Here is a tiny trained network, its code and every weight. The questions are about switching its units off for an input and a class, where a switched-off unit gives its printed mean instead of its output.

import numpy as np


def w(rows, s, z=0):
    codes = np.array(rows[::2]) - 128.0
    scale = np.full(codes.shape[1], s)
    scale[-1] = z or s
    return codes * scale


def f(y):
    return y / 2 * (1 + np.tanh(0.7978845608 * (y + 0.044715 * y**3)))


def log_softmax(a):
    a = a - a.max(-1, keepdims=True)
    return a - np.log(np.exp(a).sum(-1, keepdims=True))


def net(x, mask):
    res = np.array(x, float).reshape(1, 7) / 4 @ E
    y = f(res @ A[0][:, :-1].T + A[0][:, -1])
    res = res + np.where(mask, y, B[0][:, -1]) @ B[0][:, :-1]
    return log_softmax(res[-1] @ U[:, :-1].T + U[:, -1])


A, B = {}, {}
E = w([
[123,122,114,89,144,81],'x0',
[124,127,122,112,134,104],'x1',
[77,98,129,81,12,158],'x2',
[44,51,106,173,172,150],'x3',
[164,123,7,147,119,124],'x4',
[126,133,129,136,124,131],'x5',
[171,22,165,189,104,70],'x6',
],0.011)
A[0] = w([
[176,160,143,167,223,110,117],'N1',
[97,104,144,65,69,167,136],'N2',
[216,133,138,119,79,103,88],'N3',
[98,91,101,136,153,140,49],'N4',
[78,200,143,93,172,175,66],'N5',
[160,146,137,133,208,131,159],'N6',
[170,150,127,167,205,140,185],'N7',
[105,166,106,101,146,163,74],'N8',
[74,98,139,157,147,114,95],'N9',
[119,151,244,125,210,126,34],'N10',
[108,108,142,85,86,164,179],'N11',
[153,158,132,108,106,132,10],'N12',
[102,107,78,113,8,118,116],'N13',
[111,136,165,122,135,130,1],'N14',
[154,74,174,144,109,111,114],'N15',
[70,125,225,89,96,128,97],'N16',
[166,171,183,100,112,112,60],'N17',
[116,163,77,107,146,161,113],'N18',
[162,125,11,163,111,130,88],'N19',
[210,173,159,98,110,121,94],'N20',
[33,78,120,146,174,147,66],'N21',
[190,63,153,182,106,78,18],'N22',
[178,122,46,135,110,136,65],'N23',
[106,116,125,145,170,135,70],'N24',
],0.016,0.0025)
B[0] = w([
[131,132,46,167,74,63,255],'N1',
[133,146,65,165,113,66,221],'N2',
[57,135,135,163,166,223,206],'N3',
[84,163,133,136,143,183,173],'N4',
[78,11,184,39,121,92,225],'N5',
[121,136,90,171,82,80,216],'N6',
[125,150,68,168,97,49,232],'N7',
[75,58,159,102,135,113,188],'N8',
[104,133,146,148,144,198,183],'N9',
[254,206,150,84,149,130,236],'N10',
[133,137,98,158,115,65,197],'N11',
[86,115,118,143,143,158,154],'N12',
[139,142,60,180,90,46,251],'N13',
[160,123,155,123,139,144,143],'N14',
[94,68,143,45,137,82,207],'N15',
[243,191,139,99,126,131,225],'N16',
[106,135,144,173,146,219,191],'N17',
[119,56,189,89,112,126,199],'N18',
[239,196,182,68,172,140,250],'N19',
[51,138,101,191,171,205,214],'N20',
[65,159,111,206,164,241,226],'N21',
[75,20,190,44,104,89,249],'N22',
[224,185,180,102,133,179,211],'N23',
[103,126,116,164,129,164,160],'N24',
],0.021,0.013)
U = w([
[145,152,44,164,49,90,108],'0',
[236,192,159,78,132,177,252],'1',
[83,45,167,53,96,136,106],'2',
[67,156,108,180,154,250,40],'3',
],0.013,0.0038)

Each question gives the input, the list of numbers given to net, and the class t.
The units are the neurons (one row each of A and B). Each row of codes is followed by its name. A weight is (code - 128) times the scale printed after its matrix; where a second scale follows, it is the last column's (A, B and U).
mask holds one flag per neuron, in row order. A switched-off neuron (its flag False) gives its mean, the last column of its row in B, instead of its output. The means were averaged over made-up inputs and are rounded, as every weight is.
A unit's drop is (log p(t) with every unit on - log p(t) with that unit switched off) / (log p(t) with every unit on - log p(t) with every unit switched off).
The circuit of an input: a set's keep is (log p(t) with only the set's units on - log p(t) with every unit switched off) / (log p(t) with every unit on - log p(t) with every unit switched off). Starting from the 12 units with the biggest drops (on a tie, the unit counted first), units are removed one at a time, each time the one whose removal leaves the highest keep (on an exact tie, the one counted first), for as long as the keep stays at least 0.8.
units of the circuit, in order: the units of the circuit, biggest drop first
top k neurons: the k neurons with the biggest drops, biggest first
drop when u is switched off: that unit's drop, to one decimal
input [-3,-7,6,-7,-5,-5,-5], class 3: top 4 neurons -> (N17; N20; N1; N7)
input [3,-3,-4,5,3,-6,1], class 3: units of the circuit, in order -> (N21)
input [-3,-5,8,0,-8,-4,-5], class 0: top 4 neurons -> (N2; N11; N19; N13)
input [-7,6,-6,5,7,8,0], class 1: top 3 neurons -> (N19; N23; N13)
input [-5,3,4,0,5,8,-4], class 1: top 2 neurons -> (N19; N1)
input [-1,-5,-3,-6,-4,4,6], class 2: top 3 neurons -> (N22; N15; N21)
input [3,4,-7,-6,3,-1,0], class 0: top 2 neurons -> (N1; N7)
input [6,0,0,-7,8,4,-7], class 1: top 3 neurons -> (N19; N23; N22)
input [-6,3,6,-1,-7,6,5], class 1: top 2 neurons -> (N16; N1)
input [1,7,-2,7,6,4,6], class 3: top 3 neurons -> (N21; N10; N16)
input [-3,-3,5,-8,-6,-4,6], class 3: top 3 neurons -> (N3; N20; N17)
input [-4,-3,1,-4,5,0,-6], class 2: top 2 neurons -> (N5; N10)
input [-3,-1,6,-5,-6,2,1], class 0: top 4 neurons -> (N2; N19; N11; N13)
input [1,5,0,4,-3,-3,-7], class 2: units of the circuit, in order -> (N5)
input [-2,-6,-7,6,-5,7,-5], class 0: top 2 neurons -> (N1; N7)
input [5,-7,-6,7,0,-8,3], class 3: top 2 neurons -> (N21; N9)
input [2,5,3,-7,0,3,8], class 2: drop when N22 is switched off -> 3.1
input [5,-6,0,4,6,6,7], class 2: drop when N15 is switched off -> 0.4
input [2,-6,-3,-7,7,-4,1], class 1: drop when N21 is switched off -> 2.6
input [-1,7,7,5,-5,8,-3], class 0: drop when N5 is switched off -> 0.0
input [8,6,3,-8,-3,7,-6], class 3: units of the circuit, in order -> (N20)
